Here is a tiny trained network, its code and every weight. The questions are about switching its units off for an input and a target symbol, where a switched-off unit gives its printed mean instead of its output.

import numpy as np


def w(rows, s, z=0):
    codes = np.array(rows[::2]) - 128.0
    scale = np.full(codes.shape[1], s)
    scale[-1] = z or s
    return codes * scale


def norm(h):
    return h / np.sqrt((h * h).mean(-1, keepdims=True) + 1e-5)


def f(y):
    return np.maximum(y, 0)


def softmax(a):
    e = np.exp(a - a.max(-1, keepdims=True))
    return e / e.sum(-1, keepdims=True)


def log_softmax(a):
    a = a - a.max(-1, keepdims=True)
    return a - np.log(np.exp(a).sum(-1, keepdims=True))


def net(x, mask):
    ids = ['αβδεζηθλμπστφω'.index(c) for c in x.split()]
    T = len(ids)
    res = E[ids] + P[:T]
    r = norm(res)
    for j in range(3):
        rows = slice(3 * j, 3 * j + 3)
        q, k, v = (r @ M[0][rows].T for M in (Q, K, V))
        z = softmax(np.where(np.tri(T) > 0, q @ k.T / 3**0.5, -1e9)) @ v
        o = O[0][rows]
        res = res + np.where(mask[j], z, o[:, -1]) @ o[:, :-1]
    y = f(norm(res) @ A[0][:, :-1].T + A[0][:, -1])
    res = res + np.where(mask[3:7], y, B[0][:, -1]) @ B[0][:, :-1]
    return log_softmax(norm(res)[-1] @ U[:, :-1].T + U[:, -1])


Q, K, V, O, A, B = {}, {}, {}, {}, {}, {}
E = w([
[41,130,78,134],'α',
[145,175,107,143],'β',
[150,154,183,150],'δ',
[154,138,117,98],'ε',
[84,147,83,144],'ζ',
[134,37,179,39],'η',
[110,151,144,163],'θ',
[87,73,111,90],'λ',
[108,142,139,181],'μ',
[31,78,132,143],'π',
[227,189,223,190],'σ',
[11,170,147,29],'τ',
[75,49,254,105],'φ',
[62,142,120,132],'ω',
],0.01)
P = w([
[166,124,127,128],'0',
[4,129,130,152],'1',
[43,199,206,126],'2',
[181,85,150,111],'3',
[41,131,172,128],'4',
[62,179,246,105],'5',
[172,110,158,146],'6',
[113,178,159,92],'7',
],0.014)
Q[0] = w([
[93,248,75,96],'h0',
[23,180,91,1],'h0',
[151,148,169,67],'h0',
[135,177,95,150],'h1',
[188,87,139,114],'h1',
[47,66,52,125],'h1',
[149,152,108,76],'h2',
[104,190,153,133],'h2',
[91,62,126,148],'h2',
],0.0096)
K[0] = w([
[35,36,224,143],'h0',
[113,49,219,99],'h0',
[33,2,72,129],'h0',
[44,127,153,136],'h1',
[124,235,42,163],'h1',
[171,173,141,23],'h1',
[72,215,108,218],'h2',
[139,181,181,109],'h2',
[34,93,156,61],'h2',
],0.0071)
V[0] = w([
[198,157,96,136],'h0',
[71,143,94,149],'h0',
[181,176,80,76],'h0',
[194,254,205,136],'h1',
[97,162,22,126],'h1',
[98,130,176,202],'h1',
[164,72,136,46],'h2',
[103,112,129,141],'h2',
[123,173,124,74],'h2',
],0.014)
O[0] = w([
[179,180,144,176,2],'h0',
[48,128,197,183,185],'h0',
[122,255,52,138,14],'h0',
[175,174,239,73,155],'h1',
[42,199,140,212,68],'h1',
[96,55,153,115,202],'h1',
[97,167,24,26,73],'h2',
[167,112,112,210,152],'h2',
[8,167,143,67,154],'h2',
],0.0074,0.0036)
A[0] = w([
[149,107,36,104,3],'n0',
[133,79,33,29,201],'n1',
[68,89,142,5,61],'n2',
[1,169,171,78,143],'n3',
],0.0054,0.0018)
B[0] = w([
[187,73,180,111,137],'n0',
[55,163,2,88,187],'n1',
[46,189,108,163,233],'n2',
[127,122,200,24,255],'n3',
],0.0079,0.0043)
U = w([
[136,122,96,97,68],'α',
[186,233,64,81,253],'β',
[139,85,106,127,46],'δ',
[114,147,99,103,96],'ε',
[119,161,104,143,94],'ζ',
[117,99,70,139,162],'η',
[50,197,176,68,151],'θ',
[130,2,84,182,81],'λ',
[159,148,139,115,55],'μ',
[96,219,130,247,150],'π',
[44,109,201,183,169],'σ',
[91,109,180,151,62],'τ',
[189,107,170,110,133],'φ',
[144,109,123,142,63],'ω',
],0.01,0.0041)

Each question gives the input, a string of symbols that net reads in full, and the target symbol t.
The units are the heads (3 rows each of Q, K, V and O) and the neurons (one row each of A and B). Each row of codes is followed by its name. A weight is (code - 128) times the scale printed after its matrix; where a second scale follows, it is the last column's (O, A, B and U).
mask holds one flag per unit, heads first, then neurons. A switched-off unit (its flag False) gives its mean, the last column of its rows in O or B, instead of its output. The means were averaged over made-up inputs and are rounded, as every weight is.
A unit's drop is (log p(t) with every unit on - log p(t) with that unit switched off) / (log p(t) with every unit on - log p(t) with every unit switched off).
The circuit of an input: a set's keep is (log p(t) with only the set's units on - log p(t) with every unit switched off) / (log p(t) with every unit on - log p(t) with every unit switched off). Starting from all 7 units, units are removed one at a time, each time the one whose removal leaves the highest keep (on an exact tie, the one counted first), for as long as the keep stays at least 0.8.
circuit, biggest first: the units of the circuit, biggest drop first
which heads matter: for each layer, one digit per head in row order, 1 if its drop is at least 0.15 and else 0, layers parted by /
drop of u: that unit's drop, to one decimal
input ω ω ζ β, target σ: circuit, biggest first => (h1)
input ζ ε θ η, target π: which heads matter => 110
input ε σ ε β, target β: which heads matter => 100
input π π ζ ζ, target λ: circuit, biggest first => (h2 h1)
input ζ ε ζ ζ ε λ η, target π: circuit, biggest first => (h0 h1)
input ω η ε ζ ε θ ζ ε, target σ: which heads matter => 001
input π π τ θ ζ ε θ, target λ: which heads matter => 010
input ζ ζ ζ σ, target π: circuit, biggest first => (h0 h1)
input θ σ ε β θ ζ θ, target φ: circuit, biggest first => (h1 h0)
input θ ε α ζ, target φ: circuit, biggest first => (h0 h1)
input μ θ ω π ζ, target λ: circuit, biggest first => (h1 h2)
input ω ε ε ε, target σ: which heads matter => 010
input ε ε ε θ, target β: drop of h0 => 0.9
input ε ω ζ ε ε φ φ, target β: drop of h0 => 0.9
input θ ε ω ζ, target φ: drop of h0 => 0.5
input ε θ σ σ ε ζ α, target β: circuit, biggest first => (h0)
